Below is a small trained network, with its code and all its weights. Each question gives an input and a target symbol and asks what happens when units are switched off, that is, made to give their printed mean instead of their output.

import numpy as np


def w(rows, s, z=0):
    codes = np.array(rows[::2]) - 128.0
    scale = np.full(codes.shape[1], s)
    scale[-1] = z or s
    return codes * scale


def f(y):
    return np.maximum(y, 0)


def softmax(a):
    e = np.exp(a - a.max(-1, keepdims=True))
    return e / e.sum(-1, keepdims=True)


def log_softmax(a):
    a = a - a.max(-1, keepdims=True)
    return a - np.log(np.exp(a).sum(-1, keepdims=True))


def net(x, mask):
    ids = ['ΓΘΣβζηλμξπτω'.index(c) for c in x.split()]
    T = len(ids)
    res = E[ids] + P[:T]
    r = res
    for j in range(2):
        rows = slice(2 * j, 2 * j + 2)
        q, k, v = (r @ M[0][rows].T for M in (Q, K, V))
        z = softmax(np.where(np.tri(T) > 0, q @ k.T / 2**0.5, -1e9)) @ v
        o = O[0][rows]
        res = res + np.where(mask[j], z, o[:, -1]) @ o[:, :-1]
    y = f(res @ A[0][:, :-1].T + A[0][:, -1])
    res = res + np.where(mask[2:10], y, B[0][:, -1]) @ B[0][:, :-1]
    return log_softmax(res[-1] @ U[:, :-1].T + U[:, -1])


Q, K, V, O, A, B = {}, {}, {}, {}, {}, {}
E = w([
[104,158,228,175,144],'Γ',
[169,166,186,184,89],'Θ',
[102,168,21,141,132],'Σ',
[40,119,190,175,178],'β',
[161,126,195,226,156],'ζ',
[94,76,118,20,160],'η',
[217,249,203,56,104],'λ',
[214,48,187,198,118],'μ',
[160,94,195,71,117],'ξ',
[212,110,232,140,101],'π',
[78,139,220,66,92],'τ',
[61,37,138,148,102],'ω',
],0.019)
P = w([
[149,51,127,107,175],'0',
[65,238,137,81,179],'1',
[122,100,133,198,90],'2',
[76,84,77,122,117],'3',
[64,245,137,60,177],'4',
[130,94,135,198,85],'5',
],0.011)
Q[0] = w([
[134,2,137,165,111],'H0',
[156,92,195,101,203],'H0',
[115,29,222,159,56],'H1',
[68,92,83,99,146],'H1',
],0.0095)
K[0] = w([
[87,124,173,178,52],'H0',
[164,1,177,120,153],'H0',
[110,72,227,162,100],'H1',
[160,64,24,116,77],'H1',
],0.0083)
V[0] = w([
[45,138,190,103,214],'H0',
[175,74,154,68,254],'H0',
[82,71,93,83,106],'H1',
[123,83,174,89,100],'H1',
],0.0065)
O[0] = w([
[1,175,113,40,202,223],'H0',
[72,194,16,102,12,254],'H0',
[181,135,27,152,60,52],'H1',
[64,143,207,84,179,189],'H1',
],0.007,0.0036)
A[0] = w([
[50,148,183,62,127,207],'N0',
[150,65,218,176,185,163],'N1',
[138,209,78,151,132,245],'N2',
[116,12,63,123,124,155],'N3',
[110,167,107,2,175,250],'N4',
[127,205,174,143,33,102],'N5',
[132,162,211,137,77,91],'N6',
[241,160,189,181,106,253],'N7',
],0.0093,0.004)
B[0] = w([
[235,88,7,118,108,255],'N0',
[164,184,97,142,196,197],'N1',
[156,43,113,77,26,166],'N2',
[95,255,181,193,115,157],'N3',
[133,171,225,192,145,236],'N4',
[17,128,116,158,103,181],'N5',
[111,54,84,102,170,190],'N6',
[77,81,184,83,118,196],'N7',
],0.0085,0.014)
U = w([
[18,130,175,148,96,92],'Γ',
[121,202,163,115,171,201],'Θ',
[204,31,92,49,120,156],'Σ',
[138,174,197,145,173,10],'β',
[67,130,164,47,73,190],'ζ',
[94,226,168,151,132,110],'η',
[245,102,173,155,98,206],'λ',
[82,90,175,75,151,136],'μ',
[60,132,94,73,195,209],'ξ',
[154,90,124,188,20,6],'π',
[125,31,97,47,118,223],'τ',
[168,115,81,112,185,104],'ω',
],0.011,0.0022)

Each question gives the input, a string of symbols that net reads in full, and the target symbol t.
The units are the heads (2 rows each of Q, K, V and O) and the neurons (one row each of A and B). Each row of codes is followed by its name. A weight is (code - 128) times the scale printed after its matrix; where a second scale follows, it is the last column's (O, A, B and U).
mask holds one flag per unit, heads first, then neurons. A switched-off unit (its flag False) gives its mean, the last column of its rows in O or B, instead of its output. The means were averaged over made-up inputs and are rounded, as every weight is.
A unit's drop is (log p(t) with every unit on - log p(t) with that unit switched off) / (log p(t) with every unit on - log p(t) with every unit switched off).
The circuit of an input: a set's keep is (log p(t) with only the set's units on - log p(t) with every unit switched off) / (log p(t) with every unit on - log p(t) with every unit switched off). Starting from all 10 units, units are removed one at a time, each time the one whose removal leaves the highest keep (on an exact tie, the one counted first), for as long as the keep stays at least 0.8.
circuit, biggest first: the units of the circuit, biggest drop first
most important unit: the unit with the biggest drop
k most important neurons: the k neurons with the biggest drops, biggest first
heads that matter: for each layer, one digit per head in row order, 1 if its drop is at least 0.15 and else 0, layers parted by /
drop when u is switched off: that unit's drop, to one decimal
input π Σ ζ ξ Γ π, target μ: heads that matter : 00
input ξ τ λ λ π, target ζ: most important neuron : [N5]
input ξ Γ π μ, target β: circuit, biggest first : [N0 N1 N3]
input ξ ω λ τ Θ, target ζ: heads that matter : 00
input π π τ μ, target β: circuit, biggest first : [N0 N1 H0]
input η Σ ξ π Γ, target π: heads that matter : 10
input λ λ Γ λ Σ ζ, target β: circuit, biggest first : [N0 H0]
input ω β τ ξ, target λ: heads that matter : 00
input Σ Σ Σ ω, target Γ: 2 most important neurons : [N0 N3]
input λ β λ Σ, target π: circuit, biggest first : [H1 N2 N3]
input Σ ξ Θ, target Γ: 3 most important neurons : [N0 N7 N5]
input β Σ ζ Γ, target ω: 2 most important neurons : [N0 N7]
input Γ Γ Γ ξ π Σ, target π: circuit, biggest first : [H1 N2]
input ζ β μ π Σ β, target ω: most important unit : N4
input ξ β ω ω ζ ω, target η: heads that matter : 10
input ξ Σ τ τ, target Σ: heads that matter : 00
input λ μ ζ, target β: 4 most important neurons : [N0 N1 N2 N5]
input ζ ξ π ω, target Γ: 4 most important neurons : [N3 N0 N4 N1]
input β β Γ τ, target Σ: 2 most important neurons : [N0 N3]
input π Σ μ η, target η: most important neuron : [N3]
input Θ λ Γ Γ, target ω: drop when N4 is switched off : 0.2
input ω τ Γ, target ξ: drop when N4 is switched off : 0.3
